Below are the code and all the weights of a small trained network. Each question names an input and a class and asks about switching units off, where a switched-off unit gives its printed mean instead of its output.

import numpy as np


def w(rows, s, z=0):
    codes = np.array(rows[::2]) - 128.0
    scale = np.full(codes.shape[1], s)
    scale[-1] = z or s
    return codes * scale


def f(y):
    return np.maximum(y, 0)


def log_softmax(a):
    a = a - a.max(-1, keepdims=True)
    return a - np.log(np.exp(a).sum(-1, keepdims=True))


def net(x, mask):
    res = np.array(x, float).reshape(1, 5) / 4 @ E
    y = f(res @ A[0][:, :-1].T + A[0][:, -1])
    res = res + np.where(mask, y, B[0][:, -1]) @ B[0][:, :-1]
    return log_softmax(res[-1] @ U[:, :-1].T + U[:, -1])


A, B = {}, {}
E = w([
[167,78,95,224,190,30,79,87,139],'x0',
[149,148,4,197,124,218,129,111,109],'x1',
[155,121,114,128,100,114,132,136,134],'x2',
[50,59,134,222,70,104,212,136,93],'x3',
[107,145,172,160,115,157,87,141,134],'x4',
],0.014)
A[0] = w([
[126,147,72,172,114,177,131,100,127,53],'N1',
[49,54,136,194,99,134,217,114,65,137],'N2',
[73,162,116,28,33,210,186,141,83,93],'N3',
[124,152,2,177,136,216,130,100,116,54],'N4',
[117,117,234,74,159,13,174,157,184,2],'N5',
[182,153,68,197,168,218,153,144,87,49],'N6',
[124,98,162,221,80,134,218,120,27,171],'N7',
[126,103,104,174,157,79,100,79,204,124],'N8',
[206,216,96,54,201,157,47,105,215,166],'N9',
[149,64,107,196,217,78,86,88,197,93],'N10',
[96,117,133,96,102,98,84,123,97,50],'N11',
[122,93,95,204,159,60,51,92,69,90],'N12',
[112,140,140,78,96,204,190,121,147,76],'N13',
[44,101,122,171,81,86,191,137,120,113],'N14',
],0.0094,0.0039)
B[0] = w([
[82,160,197,121,67,96,123,126,105,180],'N1',
[176,92,74,91,124,180,96,75,211,252],'N2',
[226,207,111,147,208,130,200,212,35,236],'N3',
[52,177,199,100,17,60,185,99,157,225],'N4',
[35,150,169,96,74,23,169,149,156,227],'N5',
[64,108,196,78,61,69,157,138,160,203],'N6',
[102,39,89,140,179,209,101,96,196,242],'N7',
[167,165,153,186,159,132,161,198,81,198],'N8',
[134,65,61,83,172,224,77,103,254,250],'N9',
[161,176,103,200,99,158,157,169,65,231],'N10',
[137,116,125,127,122,86,155,81,133,142],'N11',
[160,175,135,215,155,146,130,164,42,223],'N12',
[134,158,136,219,181,137,159,123,34,189],'N13',
[179,95,106,30,125,172,89,104,163,218],'N14',
],0.0084,0.018)
U = w([
[145,71,50,100,185,210,64,109,232,254],'0',
[175,160,105,174,184,161,132,208,4,68],'1',
[15,126,207,75,66,46,134,146,159,69],'2',
],0.012,0.0009)

Each question gives the input, the list of numbers given to net, and the class t.
The units are the neurons (one row each of A and B). Each row of codes is followed by its name. A weight is (code - 128) times the scale printed after its matrix; where a second scale follows, it is the last column's (A, B and U).
mask holds one flag per neuron, in row order. A switched-off neuron (its flag False) gives its mean, the last column of its row in B, instead of its output. The means were averaged over made-up inputs and are rounded, as every weight is.
A unit's drop is (log p(t) with every unit on - log p(t) with that unit switched off) / (log p(t) with every unit on - log p(t) with every unit switched off).
most important unit: the unit with the biggest drop
k most important neurons: the k neurons with the biggest drops, biggest first
drop of u: that unit's drop, to one decimal
input [8,-8,1,7,4], class 1: most important unit : N12
input [5,6,4,1,1], class 2: 2 most important neurons : (N4; N6)
input [-6,1,3,6,4], class 0: 4 most important neurons : (N2; N7; N14; N12)
input [3,-3,4,-2,-5], class 1: 3 most important neurons : (N4; N6; N2)
input [8,-7,-2,7,2], class 1: 3 most important neurons : (N12; N10; N9)
input [-3,-2,-4,3,7], class 0: 2 most important neurons : (N12; N10)
input [-1,-1,-7,0,5], class 1: 2 most important neurons : (N9; N4)
input [-6,6,-2,6,5], class 0: 4 most important neurons : (N2; N7; N5; N12)
input [6,7,4,-1,-8], class 2: 3 most important neurons : (N4; N6; N3)
input [-7,-2,-4,8,-3], class 0: 2 most important neurons : (N2; N7)
input [3,5,4,3,-7], class 2: 2 most important neurons : (N4; N9)
input [8,-3,-5,8,-3], class 0: 4 most important neurons : (N2; N7; N14; N3)
input [6,-5,-2,6,-3], class 0: 2 most important neurons : (N2; N3)
input [2,-4,-8,4,8], class 0: most important unit : N4
input [8,-3,2,8,5], class 0: 4 most important neurons : (N2; N7; N14; N3)
input [7,7,-8,-1,8], class 1: drop of N5 : 0.9
input [1,5,7,-4,7], class 2: drop of N6 : 0.3
input [-4,5,-2,-2,-6], class 2: drop of N12 : 0.2
